[ 388  233 -147   42  345 -200  -63  -55   27  -98   74   79 -165   97
  155  122  -16 -200 -274   69  348 -327  134 -209 -105    4   59 -154
 -130    5 -211 -112  -56   38  176  -77   64] -> 0
[ 136  -32  426  100  -76  150 -151  311 -610 -312   -9  262  208  306
 -163  -40  241  226   49  186 -130   37  214  151 -102 -518 -278  372
 -331  170   46  149  -90   33  -35  222  198] -> 5
[-306  -12 -191 -109 -134  -39  281  -86  -24 -276  -76   30 -215  -32
  -33  271 -355  301  428   94  -78   60  -46  312  -54  233  121  -97
  -69  -95   39 -129  -74   -8   30  -99   18] -> 8
[ 188  128  -85   56  342 -675  -17  -83 -181 -142 -269  277 -332   87
  121  203  175  105 -131  237  228 -129   59  -81  170  163  135 -250
 -201 -145   -8  -17   28   97  -46  -90  137] -> 1
[ 277   84  401   93   36  343 -362  435 -513 -329  100  191  206  497
 -106  -28  240  -62  -62  131 -160 -123  246   80  174 -472 -204  307
 -222  289 -161   40   30  -45  -77  181  150] -> 8
[ 120   36  -47 -196  -68 -241 -358 -303   73  175 -267 -411  -26   22
 -152  167  109 -132   18  134   32   38  111  557 -254  244 -127  199
 -583 -179  -31   44   76  474  394 -113  -79] -> 2
[ 192   -5  -76 -308 -212 -198 -331 -226   90  123 -269 -249  -13   71
 -247  -28   55 -335   57  235   37   77  343  581 -346  254 -259  188
 -618  -95  -50  119  -15  454  221 -125    8] -> 4
[ 273  210 -147  114  463 -391  -18 -170  -21   39  -60   41 -145   28
  180  142   58  -62 -252   49  388 -286  -61  -96 -118  -26  205 -201
 -120 -125 -145   -1   72   -6  224  -74   94] -> 1
[  11   58  376   68  105  326 -322  225 -524 -419   54    3  347  504
 -126 -197  253  318  168  163 -225 -134  274  475   98 -396  -48  284
 -248  224 -114  199 -157   -7 -108   85  200] -> 5
[ 345  200 -200  156  342 -551  122   48 -261    2  -72  292 -279  190
   -3  212   22 -160 -110  161  394 -150   92 -128  -95  -80    0 -203
 -193 -204 -129  -41  199  159   93  -60  164] -> 6
[-407  -39 -248  -67  -60  -38  342 -147   42 -266 -163   -3 -272  -25
   86  236 -359  174  493  151 -127    2  -35  351 -108  214  283  -95
  -61 -131  -57 -172   -5  -75   69 -175   25] -> 5
[ 303  134  223   33 -306 -300 -420  212 -571 -353 -323  328  366   80
 -155 -288  282 -475  107  220  105 -203  515  116 -443 -151 -453  176
 -313 -268 -133  269 -189  300  -43 -231   76] -> 3
[-338  129  125 -105 -228  -63  171    8  136  -70 -235   43 -155 -201
  -25  175 -324   77  350  100  151   19  -99  -10 -113  386  -75  -81
  -25    4  -24  -17 -123    0   82 -233   29] -> 4
[ 238  213  151  -17  -74 -551 -417 -185 -170 -146 -486  108  221   40
 -159 -356  566 -492   40  234  204 -413  488  280 -348  -25 -258   -1
 -344 -259  -69  181 -166  228 -211  -92   -5] -> 7
[ 266  130 -225  141  238  -96   50   28 -200    3  -22  155 -337  185
  -70   34   18   21  -76  107  353 -307  125   12 -159  -68  111 -175
 -138 -178 -101  -39  -39   44  -26  -62   96] -> 8
[ -71  -50 -253 -293  150 -426 -139 -554  239  219 -392 -499  -79   30
  -97  131  102   35   82  185  -27   76  161  812 -154  246   39  -21
 -653 -231   41  135   77  404  288 -222   67] -> 2
[ 276   20 -279  235  287 -338  -60   58 -215 -171   16  274 -145  132
   49   62  -76  -73 -113  166  140  -97  188 -108 -176   88  185 -139
 -233 -240 -199   25  -62  275   51  -96  -38] -> 6
[ 237  -47  -95 -201 -334 -101 -355 -164  170  141 -198 -273  -32   68
 -229   16   -7 -440   42  214  -64  107  386  424 -402  360 -218  343
 -660  -88  -27  -46   30  610  282  -51 -140] -> 3
[ 155   65 -152 -255  -95 -339 -230 -332  118  162 -374 -302   -3    6
 -289   44  208 -140  -30  151  -79  119  287  581 -110  223 -140  206
 -564 -105   54   99    8  391  320  -31   43] -> 6
[ 153   69  437  254  -19  138 -142  447 -711 -218  156  184  230  535
  -88   -9  258  150   13  171 -125  -84  241   73   -7 -557 -386  348
 -277  186  -62  123  -46   32 -147  239  246] -> 3
[ 124  101  -91 -288 -114 -217 -339 -462  140  190 -247 -534   86   38
 -232  -37  119 -250  150  215   22  133  254  863 -464  249  -86  212
 -662 -196  -84  116  -59  469  306 -131 -134] -> 5
[-318  130  -96  -68   -9  -96  198  -68  133 -340 -132   10 -158 -155
   80  237 -285  208  384  138   72   41   -2  200   -9  435  213 -238
   46  -43  -17 -218 -196  -77  -70 -191 -130] -> 1
[ 466  196 -223  256  267 -400   48  192 -199  -72   65  358 -196  269
   54  182  -17 -263 -234   63  377 -263  144 -365 -115 -135 -108  -86
 -161   21 -261  -24  116  181   38   19  173] -> 2
[-230  102   17 -181 -242  -13  351   90  277 -137 -175 -109 -326 -124
  -49  269 -267  172  269   96    0    7    8   18   67  445  -16  -13
   16  110   79 -262 -118   -8   53 -146  139] -> 6
[ 316  234 -203  123  454 -544  229   85 -204  257   77   48 -302  149
  148  132  115 -136 -354   13  474 -399   -6 -299 -124 -153  -91 -223
 -108 -157 -100   13  230  -11   62   68  214] -> 3
[ 411  105  113 -102 -196 -340 -396  -24 -365 -264 -343  233  345  108
 -263 -363  382 -552  -64  185   -5 -162  515  115 -206  -15 -371  122
 -333 -190 -160  295 -151  141  -24 -252  189] -> 0
[-108  -47 -214 -285  -15 -376 -154 -509  159  182 -526 -401  -87   14
 -191   32  131 -110   81  196  -72  -63  201  692 -224  190   57  112
 -628 -296   56  106  138  374  283 -168  122] -> 6
[  51   56  436  168   70  194 -243  384 -667 -228  -14  216  378  327
  -90  -44  208  281   79  122 -124   10  110  213   -2 -642 -256  359
 -294  106  -57  266 -111  -53   34  177  185] -> 1
[ 485  164 -101   41  155 -333  149  181  -15  -81   81  133 -381   82
   16  157   -4 -342 -251   96  299 -225  147 -339 -213  140    6  -97
 -138 -109 -116 -207  136  251   85  -33   94] -> 6
[ 444  261  220 -109 -341 -375 -273  252 -251 -179 -337  310   69  114
 -247 -343  327 -826 -125  223   88 -381  626 -195 -390    6 -521  160
 -317  -44 -199  184  -29  184 -167 -132  227] -> 2
[  -1   17  319   51  241  -43 -205   96 -761 -267 -125   50  242  410
 -124   -9  336  363  163  201  -79 -118   64  556   99 -523 -120  103
 -321   37  -46  320  -26 -149 -142  124  251] -> 2
[ 232  181  -24 -283  -56 -149 -416 -134  118  159 -288 -553   24  105
 -318  -14  199 -231  -26  238  -74  -56  394  664 -346  290 -130  216
 -791 -142 -107   37  -24  562  353 -115   15] -> 8
[ 131   28 -155 -233   13 -232 -327 -428  219  230 -315 -384  -45   40
 -165   71  151 -277    4  161   50  -48  136  574 -232  140  -28  116
 -576 -135  -90   31   92  380  338  -78   13] -> 5
[ 338  169 -305  156  479 -630   83  -89 -188 -115 -185  183 -126  100
  106  191  200  -29 -155   80  343 -303   67 -133  143 -131  212 -290
 -113 -188  -80 -101   92   87  -29   17  116] -> 6
[ 329  287  241  -17 -111 -443 -423   66 -256 -159 -259  223  365   86
  -55 -381  375 -588 -111  124  120 -317  449  -29 -259 -147 -325   80
 -166 -188 -206  311  -88  169  -57 -191  185] -> 1
[-337   25  -27  -89 -177  -20  321    6   17 -157 -125   69 -226 -155
   41  205 -307  180  395   60   24   98 -150   40   23  330   71 -157
   46   45   37  -78  -50  -71  -14 -123   -1] -> 4
[-410  -58 -200  -16  -76 -138  255 -138   64 -410 -176   -4 -207  -30
   31  271 -313  419  517  177 -139  172  -31  359  109  528  283 -166
  -30  -99   58 -208 -197   77  -89 -228 -101] -> 6
[ 356  244  184  -88 -141 -298 -471   11 -168 -363 -263  105  348    7
 -115 -355  399 -663  -40  241  100 -236  568  103 -467  -26 -267   85
 -324 -144 -216   44 -195  291 -140 -139 -115] -> 7
[ 292  117   14 -130 -166 -531 -299  -65 -297 -236 -492  150  357  -23
 -182 -336  416 -620  -16  239   -7 -267  551   72 -331  -13 -359   32
 -413 -257  -85  193 -130  281  -82 -194  150] -> 3
[  89  -22  260   64  107  244 -164  160 -634 -315   -6  135  108  509
  -68  -69  319  103  140  180  -73 -140  180  467   23 -590 -158  150
 -284   90  -31   95    2 -170 -204  115  173] -> 7
[-200   46  -28  -54 -302   19   66   85  167 -347 -145   17  -16  -69
  -61  155 -332  138  422   88 -148   95  115  267 -135  433  -14   79
 -102  -25   29 -104 -256  143   89 -218  -72] -> 5
[-248   32 -138  -39  -54   22  303   78   32 -246  -50   41  -74 -192
  -24  285 -353  237  379  -11   81  120  -53   10   19  337  104 -117
   77  -31   18 -200  -52    3   32 -157 -155] -> 1
[ 179   19  474  139 -161  425 -150  532 -543 -331  226  227  222  414
 -103   17   30   84   27  105  -69   35  238   92  -79 -523 -304  452
 -166  299 -123  106  -52  -41  -18  210  187] -> 4
[ 229  200 -255  143  448 -530  254  -61   -7  236  -16  -40 -275  140
  102  161   52  110 -254    5  502 -317  -60 -143   -4   50  118 -166
  -58 -141  -19  -22  126    2  158   38  245] -> 5
[  71   44  467   23   30  160 -236  255 -723 -455   44  250  251  403
  -86   46  141  183   87  142 -306  -41   76  280  144 -562 -134  247
 -165  132  -51  248   14 -200  -47  179  279] -> 0
[ 260   91 -123  -53  -29 -341 -132 -129 -192 -182 -328  128   55   59
  -24 -432  308 -756   -1  185  141 -330  382   95 -395   40  -40  -71
 -274 -280 -222  171  -57  142 -223 -198   -4] -> 3
[  -1  -25  467   25  -20  329 -162  279 -625 -354   13   81  191  347
  -87 -108  241  315  113  134 -271  -15  171  330  115 -464  -86  370
 -175   84    6  173  -71  -87   -5  100  201] -> 3
[ 384  117 -144  113  165 -163  -41  187 -128   23   97  357 -268  147
  136  -48  -82 -299 -287  115  303 -200  174 -388 -170  -48  -34  -18
 -125   -1 -186   30   16  121  185    7  156] -> 0
[ 495  376  206 -103 -195 -405 -413   75   37 -174 -151   47  216  106
  -74 -322  458 -754 -303  147  117 -211  611  -61 -333   51 -436  212
 -275   -4 -184   34 -112  321    3 -100   43] -> 5
[  30   11  357   73  145  222 -161  198 -608 -444  -23   54  178  375
  -34  100  261  366  157  156  -52 -163  190  478   44 -642   -5  168
 -245  162  -34   77  -19  -89 -154  151  172] -> 8
[ 195   40  315   42   67   96 -171  230 -734 -241  139  214  200  435
   27   73  167   21  -38   37  -26 -165  102   82   45 -739 -228  243
 -152   35  -12  152  175  -91  -37  205  211] -> 5
[  89   21 -129 -247  -98 -151 -374 -349  172  194 -310 -431  -73  163
 -196  -77  153 -251   50  241 -154   -9  335  710 -290  238  -43  236
 -669 -231  -59   58    0  481  291 -167    1] -> 5
[-301    7  -53 -115 -120 -216  141  -17   74 -379 -152  108 -201  -79
   64  292 -274  247  371  195 -322  197   18  208  106  400  144  -38
  -98  -33    0 -154 -117   61    8 -117  -49] -> 1
[-253  -24 -150 -157  -87  -66  155 -181  -16 -431 -214   32  -83 -165
  -69  226 -270  259  435  103 -274  128  -53  287   57  340  202 -112
  -33  -53  -15 -106 -114  -46   10 -236 -102] -> 3
[-268   33 -157  -72  -67  -59  333   66  129 -219  -73  -14 -103 -137
  -25  253 -339  199  381   58 -108  134  -52   34  101  364  193  -96
   94  -11   -2 -234  -20   34   10  -90  -15] -> 1
[  85   88  463  159  -32  306 -190  546 -601 -302  137   94  340  408
  -73   41   75  232  140  147   77   39  160  239  -74 -518 -315  317
 -212  246 -106  122 -100   34  -33  138  215] -> 2
[ 154   51 -140 -130    1 -491 -167 -228 -380 -284 -464  145  230 -102
  -84 -286  431 -431   56  145   78 -115  304  308 -250 -176  -80  -65
 -171 -439  -50  175  -45  113 -121 -182  -26] -> 0
[-252  -96 -162 -100 -244 -146  109    8  -59 -415 -219  251 -148 -142
  -66  312 -385  122  419  135 -148  237  -70  225  -72  333   18  -49
 -141  -98   19  -75  -67  100   85 -162  -81] -> 6
[ 126  145 -236   33  476 -444   -4 -278 -184 -108 -122  195 -179   20
  222    7   45   39 -143  128  331 -262   23  -33  -79 -103  354 -287
 -135 -229 -117   59   25  -51    5  -69   32] -> 1
[ 206  137  457  153  -27  358 -139  503 -475 -278  281  205  142  497
    6    9  124  143  -41   92   11  -74  256   82   44 -590 -252  365
 -171  434  -25   35   10  -32  -46  356  246] -> 3
[ 135   68  372   36   30  193 -269  263 -797 -446  121  289  250  450
  -76  -13  145  110   64  199 -171   73  300  305   29 -623 -180  262
 -203   88 -142  213   -7  -40  -63   95  160] -> 4
[ -28    5  -24 -333  -98 -467 -208 -369  172  285 -400 -165 -188  -28
  -95   94   78 -220 -110  194  -88  -16  144  359 -155  114 -200  108
 -571  -90   71  210  171  279  262  -20  204] -> 3
[ 319  138 -199  170  261 -380   98  -64 -231  -19    0  202 -213  261
   29   58   29  -61 -188  133  284 -298  194 -247  -89  -23   83 -107
 -205  -96 -104  -46  108  143  102  -54  267] -> 6
[ 346   83 -281  162  190 -335  157   93  -41   89  -40  294 -221   52
   33   -9  -51 -281 -190   45  370 -229  136 -345 -189   35   54 -150
 -110  -43 -107   -1  144   99   71    5  135] -> 4
[ 267  195  113 -142 -106 -495 -284 -148 -263 -317 -308  229  253   15
  -49 -188  347 -501  -54  179  190  -74  322   51 -144 -131 -200  -67
 -126 -206  -94   98  -43  100 -189 -160   80] -> 7
[ 186   67  470  119   36  175 -240  403 -899 -355  151  238  428  402
  -43   12  219  163   41  104 -112   22  151  131   -1 -735 -308  304
 -202  194  -42  242   13  -54  -42  233  176] -> 5
[-471  -87 -218 -112 -114 -335  422 -107  -58 -285 -135   65  -61 -255
   93  351 -404  332  446   41  -90  212 -197   94  -67  233   46 -197
   54 -177   13  -48  -13   19    4 -227   -8] -> 8
[  86   82  411   93  -27  250 -218  435 -702 -414   64  110  380  456
 -170  -74  152  234  213  185  -94   45  296  343  -23 -396 -258  330
 -247  147  -61  154 -118   67  -83   53  151] -> 5
[ 213  155 -215  112  491 -287  112 -105 -148  -67   14  168 -191   90
   54   41   34   10 -127  103  460 -256  119 -176  -99  -87  241 -256
 -145 -179 -121 -122  110  125   88  -55   31] -> 6
[  30   25 -177 -189   13 -605 -145 -463 -357 -342 -541   46  239    8
  -69 -419  469 -369  147  219   27 -255  450  476 -308  -61    0 -132
 -282 -348  -22  250  -33  146 -300 -264   31] -> 6
[  72   76 -264 -295   34 -342 -191 -528  180  116 -307 -456  -92  125
 -121  111  184 -159  -35  184   56   84  229  783 -265  114  -39   89
 -676 -190   -7   -1   84  423  262 -118   23] -> 8
[-307   45  -72  -23  -79 -155  217   18  108 -241 -142 -190  -15  -99
    2  318 -209  484  382   43 -137   68  -16  236   83  386   50    2
  -93   80   50 -166 -142  115   93 -137  -31] -> 6
[ 208   54  -85  -34  -81 -535 -305 -176 -249 -387 -386  117  191   99
    3 -277  432 -546  -15  266 -153 -225  555  226 -168   85  -69  -41
 -273 -278 -154   89 -132  182 -280 -214   -3] -> 3
